Each row is followed by its class.
[ 177  239 -174  382  262 -123  105  -70 -101  -50  -31  313 -258   56
  506 -239  -88  237  -49  296 -467  126  169  -50 -610  228  237  -48
 -354   91   -2  -15   82    3 -110 -187 -205   28  211]  (152)
[  13  137  332 -228 -305  341  165 -120  432   20  -84 -731 -221   88
 -128  245  -22  -34  199 -360  117  135  -58 -205  139    0  274   -6
  405 -210  153   19  362  316  260  -89  -87   54  156]  (2)
[ 308  -50   43 -229  171 -104  -85 -185 -118 -137   96 -134   16   33
  132 -316  196    7  -40   77   -7 -177  267    3  -55    4  -38 -120
 -284  -25   49   33  119   -9  284   71 -159  180  156]  (85)
[ -91   10   97 -176  -16  112  -15 -126   48   75  100  -77   70 -171
  209 -150   17 -229   -4   99 -158 -351   15  171  172  -28 -163 -197
 -119  -68  -19    4 -290 -183   56   70   27   73  -15]  (76)
[  68  -35   59 -165    3  -42  -16 -141  114  -89   -4 -182  -80   -4
   48  180  -34   25   40   54 -223  138  137 -223   65 -193   56  -84
 -120   41   19  -15  111  -38  -16   88  -84  156  106]  (17)
[ 112  269  -90  248 -172  -98  125  -60  214 -101 -354  -71 -444  319
  137  188  193  408  -61  -17 -356  520  -89 -402 -462  102  283  102
   17  330  237  124  710  242 -415 -418 -145 -205  361]  (85)
[ 200   82  -20   37  176   37   35 -129 -115  -43  -25   50 -215  129
  252 -192   10  103   -2  175 -285  -20  174  -56 -365  101   52  -37
 -262   75  -47   11   78   54   91 -105 -220   73  179]  (8)
[ 187  100  162 -247 -113  -11    2 -194  188 -116  -50 -426 -163   73
   83 -117  196   35   -8  -70  -15    9   72 -132  -12  -29   89  -89
  -28  -37  151   30  394  138  148  -79 -104   70  248]  (44)
[ 349  -84   -2  -32  152  -83    3  -85 -103 -109   -1 -192 -156  210
  -90   23   36  324   43  -26  -43  182  278 -190 -196  -55  237   74
 -109  -82   28  -63  297  206  211  137 -237  160  249]  (59)
[  24   13   -4  256   36  174  182   35   99  125  -52  -44 -284  -20
  -26  471 -324  264  187   46 -451  297  126 -260 -176 -133  317   17
   32  -60  -98 -142   59  119  -90   71 -154  126  136]  (8)
[ -99   -8   51 -228   -7   50 -258  -98  -34   51    3    4  205  -36
 -112 -264  120 -269  -87   72  132 -211  -39  103  249   41 -314 -144
 -120   32  -20   53  -35  -92   88  -20   42   39 -113]  (44)
[-169  148  130 -224  -96  115  -94 -247  153   93   52 -133   93 -302
  456 -461  190 -435 -115  134 -260 -566  -58  246  117  102 -312 -344
 -217  -61   83  108 -368 -301   -5 -155   88  -73   41]  (152)
[-318    8  152 -131 -402  189 -109  129  319  165 -114 -339  241  -73
 -571  273   21 -241   27 -474  610   88 -334   -3  584   11 -127   30
  600  -69  174   30  241  111   27  -23  216 -111 -204]  (38)
[-245  143  172 -229 -261  174  -64 -137  359   44 -211 -303  -59   25
  -64  148   37 -233    9  -86    2  187 -208 -186  146  -44 -118  -86
  155  144  138  138  272   90 -126 -237   20  -37   31]  (17)
[ -36   56   15  -83  215 -116  -96 -150 -175  -17  274  296  211 -387
  467 -445  -72 -355  -34  387 -296 -506  152  281    1   -8 -203 -283
 -499  -97 -131  -61 -624 -348  127  125    5  162  -72]  (152)
[ 216    7 -249  423  344  -58   58   20 -318   37  -59  491 -261  181
   67  215 -275  481   -8  278 -475  333  301 -311 -515   53  263   85
 -329  262 -123 -106   91   22 -191    3 -261   98  141]  (26)
[ 232   13 -188  432  309  -75  217  174 -188  -25    3  266 -152  138
 -130  363 -357  476  123   85 -108  495  211 -232 -437   33  463  209
    1   10 -104 -139  197  238   57   81 -222  184   38]  (76)
[  33 -138 -120  -21   27 -156 -133  134  -80  -15  -61  183  170  124
 -404  170   74  107  -73  -14  269  225   51 -128  185  -76  -60   57
   18  142   28    9  256   44 -138   89   22   38  -87]  (85)
[-266  236  432 -391 -427  282   26 -233  656    5   14 -771  -92 -301
   51  142  -18 -394  144 -150  -68    3 -204  -65  360 -154   12 -175
  227 -324  141   30   76  123  180  -24  114   27  121]  (209)
[ 339 -292 -297  146  430 -251  -98  185 -452  -19   40  260  273  171
 -555   10   30  411   -8  -20  492  148  210    5 -106   13  -12  213
  -13   28  -81  -30  235  122   93  241 -133   73  -43]  (170)
[ 230  -89 -162  169  235  -16  -18  127 -274   23  -30  213   47  250
 -342   63  -89  308    2  -80  298  257  127 -110 -160  109  111  198
   82  128  -43  -35  391  185  161   17 -126  108  -58]  (170)
[ 186   31  180 -130  -14  160  136 -107   66  -22   63 -357  -98    4
  181 -134   16  -68  115  -72  -17 -155  131   24  -44   90  134  -68
   51 -235    8  -19   12   93  389   40 -143  169   97]  (76)
[ -22  120 -258  364   49  -24 -102  126 -160  207 -160  380  134   87
  -86 -282  128   81 -162 -110  322  -96 -167  191 -189  390 -120  -21
  125  155  108   95  204    3 -118 -230  -15 -259  -49]  (38)
[-223  101  -63  102 -257  129  -51   68  215  169 -220  -55  114  -21
 -149   62   90 -108  -93 -192  235  154 -261   -3  115  146 -104  -53
  302   87  143  147  302   61 -193 -232   89 -194  -70]  (17)
[-261   90   66   -2 -191  215   56   -1  284  161  -87  -98 -100  -96
  -14  401 -206  -77   96   21 -296  145 -111 -140  189 -131   76  -89
   86   36    1  -98  -51  -52 -237  -28   65   14  -47]  (76)
[ -50  148 -166   23  100  -62 -213 -183  -92   20  -80  395  -10   15
  422 -558  211 -159 -251  304 -320 -297   16  129 -261  219 -329 -241
 -484  244   27  152  -85 -267 -230 -298  -40 -120   54]  (152)
[  28  277    3  309  -61  139  224  -57  287   85 -244 -110 -548   68
  178  390 -144  353  111   -9 -553  400   -4 -391 -450   74  435   21
   61  116  100  -62  343  210 -296 -273 -158 -103  349]  (38)
[ 379  -28 -125  112  363  -40   77  -91 -337  -73   48  250 -188  121
  247 -211  -51  256   42  319 -362  -62  347  -65 -505   74   74   -7
 -467   46 -193  -90  -30    9  168   48 -334  213  172]  (2)
[  31 -119   83 -365   31  -70 -119 -141   30 -104  125 -171  155 -153
  -62  -77   51 -165  -58   46   83 -135  111  -12  206 -162 -174 -111
 -131  -12   14   69   -8  -89  134  171  -33  164  -19]  (26)
[ -41   77   39  143  -85  170  132   85  144   99  -78 -202 -167   39
 -137  333 -181  159  170 -120 -126  251  -17 -208  -12   12  279   69
  225  -87   36 -110  159  176   13    5  -71    2   75]  (209)
[-365   62  328 -686 -223  129 -264 -343  306    8  146 -295  205 -481
  274 -174   85 -768  -58  185 -211 -486 -137  116  625 -293 -531 -381
 -257  113   18   43 -480 -449  -58   -7  259   90 -144]  (38)
[-182  156   84   64 -252  192   72   40  372  137 -242 -278 -207  102
 -172  365  -75   87   55 -232   10  362 -193 -216   32   40  202   48
  366   51  183   48  422  212 -159 -206   25  -99  102]  (76)
[-424 -101 -114  -64 -368   93 -272  323  134  237 -140  110  561 -145
 -791  358   36 -255  -80 -409  899  138 -338  123  692  -17 -339    0
  620  124   60  122  227   77 -126  -13  275  -84 -443]  (85)
[-163  -44  126 -161  119   42   27 -137   53  -17  295  122   51 -436
  361  129 -395 -318   88  415 -612 -214  211   24  175 -355  -53 -267
 -422 -137 -259 -169 -721 -366  -38  305   13  320 -126]  (8)
[-320  250  -75  197 -293   27  -52   95  367  151 -273   70   -1    2
 -239  343  -39   40  -68 -123  129  421 -380 -159   21   80   34   24
  325  223  214  134  433  139 -410 -321  170 -282  -33]  (170)
[-242  130   83  -65 -237   42  -82   -1  306   74  -98 -134  176 -102
 -209   -9   71 -242  -92 -170  338   -4 -287  127  218   73 -174  -50
  297  -51  127  151  178   35  -54 -174  157 -154 -111]  (8)
[-342   10 -352  271   21  -96 -133  122   10  141 -163  629    1   24
 -104  353 -219  220 -165  271 -221  394 -174 -154  -31 -117  -75   30
 -171  470   19   28   29 -157 -799  -22   47 -215  -93]  (26)
[-369   21  154 -344 -335   71 -204  -46  351   44   -9 -270  395 -257
 -220 -136  111 -535 -126 -211  503 -184 -320  214  528  -13 -355 -155
  304 -103  115  198   -3  -86   55  -24  206 -105 -246]  (8)
[-420   15   10  -68 -201   27 -148  114  250  127  -56   21  350 -312
 -405  295 -145 -284  -30  -63  327  204 -305   50  426 -135 -222  -21
  275   16   14   80  -30  -26 -178   47  194  -14 -277]  (76)
[-287   86   42  -19 -216  149  -31   59  252  149 -130  -75   27  -68
 -195  285  -92  -89   23  -98   41  134 -156 -130  239  -20    6  -54
  239   84   57   10  114   36 -172  -65   68  -54  -73]  (209)
[ 256 -146  388 -634  -49   58 -125 -316  100 -185  228 -699  207  -48
 -112 -429  341 -300   41 -190  485 -452  214  152  414  -73 -229 -158
   -5 -379   87  160  102  100  704  227  -80  270   97]  (209)
[  -8  158 -137  105   82  -17 -116 -104 -141   35 -115  377  -52  116
  396 -428  126  -67 -171  220 -277 -191    8  101 -312  238 -183 -135
 -362  210   41   74  -16 -165 -148 -256 -100  -65   20]  (76)
[  83   93 -189  380    6  -54   86  255  -53   67 -180  197   75  236
 -424   97   15  340  -30 -296  590  314 -156   14 -222  324  234  254
  467   33  124   61  629  356    9 -178  -69 -144  -74]  (85)
[ -22  -45  253 -338  -79  122    4   -8  234  -39  124 -482  192  -52
 -393  129 -100 -158  125 -341  555  -20  -16   53  388  -69   88   64
  375 -350   25  -58  142  185  458  208   26  202 -112]  (2)
[ 239  -70  -50 -150  219 -115  -95 -174 -197 -108  128   49   19   -9
  312 -352  136  -49  -64  242 -244 -242  297   38 -117   16 -111 -185
 -423   -5  -30    6  -80 -162  141  107 -159  190  109]  (85)
[ 142   96  147 -167 -104  173    6 -122  220  -34 -161 -439 -157  228
 -182  -26  133   79   10 -241  261  208  -19 -141  -87  114  114   47
  199  -20  143  132  585  331  264 -189 -137   34  152]  (76)
[ -14   18    7  -35   56  -17   66 -174  119  -29    6   41 -320  -40
  373  274 -166  124    2  358 -831  141  199 -297 -153 -302  155 -163
 -431  141  -49  -80 -140 -191 -316   49  -74  151  183]  (76)
[-384  102  240 -267 -351  270 -107 -165  489  109 -191 -410 -122 -110
 -125  395  -82 -271   81  -28 -243  256 -189 -313  317 -245  -80 -159
  141   86   82   88   82   24 -246 -112   90   -5   12]  (17)
[ -83  174 -119   40  -83 -159 -239 -160  124   33 -188  155   11    2
  195 -330  332  -73 -273   76 -153  -65 -101   36  -71  119 -235 -238
 -261  283  204  233  246 -159 -341 -312   49 -233  142]  (2)
[   5  152  114  117 -287  214  133  124  246  156 -224 -348  -99  182
 -304  119   48   97   38 -407  442  228 -243  -33   26  232  167  110
  554 -162  199   27  584  352  136 -199  -20 -141   83]  (44)
[-243   10 -118   19 -190 -114 -206   14  164   71 -207  173   56   81
 -199  270   22    0 -161   59  -86  334 -120 -243  147 -137 -106  -97
  -53  329  117  148  225  -62 -457 -127   90 -124    8]  (59)
[-258 -125 -180   25   86 -149 -302  144 -210  141  132  536  646 -239
 -254 -199  -45 -301 -183   44  521 -267  -56  333  430   10 -366 -139
  -17   69  -84   29 -299 -244  -33  176  165   68 -420]  (152)
[ 261 -116  -12 -115  212   31  -33  -85 -274   -4  182   -3  131   65
  111 -351   26  -46    5   26  101 -340  294  159  -11   95    2  -83
 -146 -166  -63  -63 -163  -41  425  170 -164  178   -4]  (59)
[-181  213  343 -218 -309  240  123 -149  550   19  -47 -612 -194 -114
  -55  399 -176 -129  194 -176  -64  235 -157 -210  185 -163  237  -41
  279 -188  118  -29  181  186   45  -65   30   65  119]  (2)
[  52   79  126 -226  -84  -85 -141 -239  131  -98  -32 -186    4 -100
  263 -377  290 -208  -91   82 -117 -230   10   71   30   -6 -199 -223
 -285   44  111  168   52 -120   20 -122   10  -29  153]  (76)
[ 348  -21  -60  165  404  -46  232  -34 -270 -107  231  162 -185  -58
  266   17 -289  272  163  306 -475  -20  419 -102 -423  -53  316  -14
 -363 -166 -203 -191 -220   13  249  221 -303  317  117]  (209)
[ 204 -113 -115  -49  268 -185 -148 -113 -210  -75   63  183   67   27
  132 -297  160   41 -123  226 -145 -118  279   21  -86  -19 -132 -148
 -407   77  -38   60  -13 -124   36   89  -93  121   78]  (17)
[ -57  -84  -38   71   80   46  -27   47 -121   94   84  165  127  -81
  -25  104 -192  -40   44   79 -109  -34  120  -16  146  -65   22  -50
  -53  -19  -98  -86 -250 -132   24  169  -19  156 -126]  (76)
[ -90  231   32  139 -193  117  108 -100  225   75 -119  -80 -253  -61
  374  -35    8  -92   -8   67 -419    5  -96  -53 -197  108   54 -169
  -47   44   68   83   58  -45 -145 -241  -51 -126  164]  (8)
[-122   96  120 -273  -85   65 -194 -225  185   23 -104 -147   37  -67
   46 -273  194 -271 -143   66  -56 -168  -78   29   73   31 -308 -198
 -159   67   92  187   26  -94  -17 -163   14  -55   71]  (76)
[ -59   35  -99   57  103   29  -31  -44 -162   96   72  319   99 -141
  353 -230  -24 -149  -41  202 -254 -364   47  186  -19   78 -157 -190
 -258   55  -72  -72 -368 -281  -88   36   -9   21  -82]  (17)
[-127    7  -38  -32  -56   54 -162   21   73   62 -172   43   27  124
 -285  123    1  -13  -79  -20  101  292  -52 -216   91  -17 -123   17
   42  196   50  100  275   70 -122  -96  -19  -20  -14]  (209)
[-129   26  229 -154 -232  251  130  -58  294  103  -12 -415  -97 -132
  -52  299 -137 -139  186 -113  -82    0  -82 -110  226 -138   78  -56
  209 -159   31  -83  -33   30   61   22   24   72   16]  (152)
[ 163 -311  -99  -27  154 -122 -119  126 -283  -36  108   58  246   78
 -423  150  -47  137  -40  -70  343  173  215  -94  205 -146    2  104
   50   37  -69  -45  127   57  194  293  -40  212 -118]  (8)
[-131 -113  255 -340 -276  243  -15   76  263  118   17 -535  234  -49
 -493  133   32 -291   91 -435  702  -98 -183  127  577  -20 -103   24
  580 -264   69   19  168  164  374  126  114   49 -160]  (8)
[-304  258   32  172 -402  111   44   17  434  153 -390  -87 -185   93
 -147  328   38  -11  -39  -52  -51  468 -379 -300  -86  114   65  -34
  286  281  236  187  493  209 -428 -435   53 -313   96]  (85)
[ -94 -234 -110  -88  -22 -110 -235  163  -75   71  -38   99  381    0
 -605  147   66  -50  -94 -150  584  133  -74   38  412  -98 -243   66
  209  105   -6   75  241   30   -7  162   91   21 -217]  (8)
[ 232   38    7   19  123   97    0  -75  -23    4  -71  -75 -239  252
  -59   12  -26  198   54  -29   -9  242  172 -197 -226   64  181   40
  -52   49   16  -26  369  249  167  -83 -226  106  182]  (38)
[  59   -8  -15  -25   82   65  -15 -134  -86   61  101   87   29  -95
  299 -253   34 -116  -25  156 -276 -379  169  115  -27   48  -77 -215
 -235  -86  -52  -40 -306 -211   96   37  -67   65   10]  (85)
[-234  146   43   60 -203  173   64  -62  277  172 -162  -42 -172  -69
  208  109  -43 -135    7   52 -408  -22 -141  -87   -8    2  -18 -207
  -21   84   33   43  -55 -128 -318 -212   11 -107   68]  (2)
[  -6  -25   -9  -72  -14   24 -206   -3  -61   28  -65  -16  222   31
 -211 -355  198 -173 -138 -125  459  -56 -101  159   50  204 -272   -4
   87    3   52  212  241  106  208  -95  -23  -52  -52]  (8)
[  23 -158 -141   11  168  -35 -210   42 -295   60   -6  348  226   62
 -258 -101  -23   23 -144   96  215   20  100    2   60   22 -208   16
 -121  117 -105   29   11  -41   53   96  -74   99 -151]  (44)
[   5    1   64 -273  -12  -71 -217 -264  100  -75   63 -150  -13 -106
  193 -240  161 -175 -106  139 -213 -133  115  -34  112 -139 -191 -245
 -326   74   88  100  -66 -142   15    5  -14   47  141]  (38)
[ 136  313  257 -227 -195   21  -18 -296  271  -75  -55 -564 -115 -140
  440 -649  353 -329  -43  -80  -28 -349  -54  184 -209  244  -90 -266
  -94 -277  233  191  121   58  362 -289  -78  -98  339]  (59)
[ -20  103 -220  252  120 -110 -138  133 -131   70  -68  338  193   45
 -195  -69  -35  107  -63  -74  317  104  -61   75 -109  200  -15   62
  100   94   68   25  210   80  -54  -68  -45  -60 -118]  (38)
[-201 -114  -41  -92  -51  101 -155   18   40  124  -45  106  117   -4
 -318  337 -174  -71   -1   45   52  212  -23 -166  273 -185 -129  -57
   22  136  -57   10   24  -48 -127  113   28   87 -154]  (17)
[ 112  212  -35   58  -63   76  -63 -107   53   47 -163  -78  -45  113
  229 -559  335  -47 -176 -157  131 -211  -49  159 -263  427  -86 -136
   18   -3  211  207  308   82   95 -332 -115 -208  178]  (2)
[  15  296  -84  -12  -78 -130 -144 -216  130  -58 -162   45 -181  -35
  499 -471  351  -82 -209  183 -414 -128  -23    8 -283  158 -199 -253
 -396  237  198  208  252 -149 -228 -399  -43 -172  274]  (209)
[ 434  127 -107  260  418 -135  149 -141 -252 -129  150  179 -252  124
  532 -459  -27  302    8  251 -380 -126  402   62 -641  240  361  -20
 -396 -164  -32 -105  -30   65  324  -30 -298  149  274]  (85)
[ 316  -47 -246  359  471 -136  183  140 -371  -72  129  390  -92  108
   21  212 -335  469  125  243 -247  257  353 -141 -481   21  388  147
 -209   -6 -188 -215  -14  129  121  203 -275  279   22]  (85)
[ 248  -86   12 -137  353  -89   12  -31 -301  -90  307   81  253 -179
  138 -491  -12 -143   33  137  252 -471  231  380  -58  133 -108  -48
 -232 -330 -155  -87 -324  -81  516  246 -123  259 -104]  (152)
[ -61 -114  225 -255 -134  238   62   34  169  105   97 -389  110  -93
 -292  271 -151 -175  218 -217  257  -79  -17  -12  417 -139   38  -46
  327 -250  -30  -95  -44   74  252  222   47  161 -131]  (170)
[-157   78 -295  283    0 -206 -219  111  -11   77 -263  363   75   56
 -237   54  131  173 -217   28   66  346 -167 -114  -82   77 -136    5
  -37  369  129  148  388   -4 -452 -187   33 -220   -6]  (209)
[ -26    3  158 -166  -77  177  -37 -142  208   35  -46 -265 -121   15
 -115  218  -94  -23  116    0 -140  183   35 -227  100 -152   56  -60
   14   24  -13   -3  151  128   74  -22  -50  131   68]  (170)
[ 177 -121 -123  -29  214 -207 -133  -60 -240  -79  100  280   70   18
  124 -129   35   43  -80  267 -196  -98  272  -24  -15 -133  -88 -125
 -428  124  -99  -38 -146 -201  -55  178  -92  142   26]  (8)
[ -72 -129  135 -193 -110  213  -85 -112  191   69  -47 -243  -41    9
 -338  326 -112  -31   66    3   19  281   52 -243  236 -231  -19  -58
   67    7  -55   65  131  142   62   87  -69  137    1]  (85)
[-350  101  -87   60 -103    6  -40   88  173   93  -57  251   49 -104
  -61  439 -317 -113   19  170 -237  322 -122 -159  146 -208   11  -54
   13  200  -39  -24 -124  -95 -387  -19   84   23 -170]  (59)
[  34 -133   53 -117  175    7  -20  -12  -74  -15  189  -16  123 -170
 -148  115 -254    3   71  108    7  -43  195   -1  146 -157   37  -17
  -59 -244 -126 -118 -244  -42  191  340  -71  241  -91]  (44)
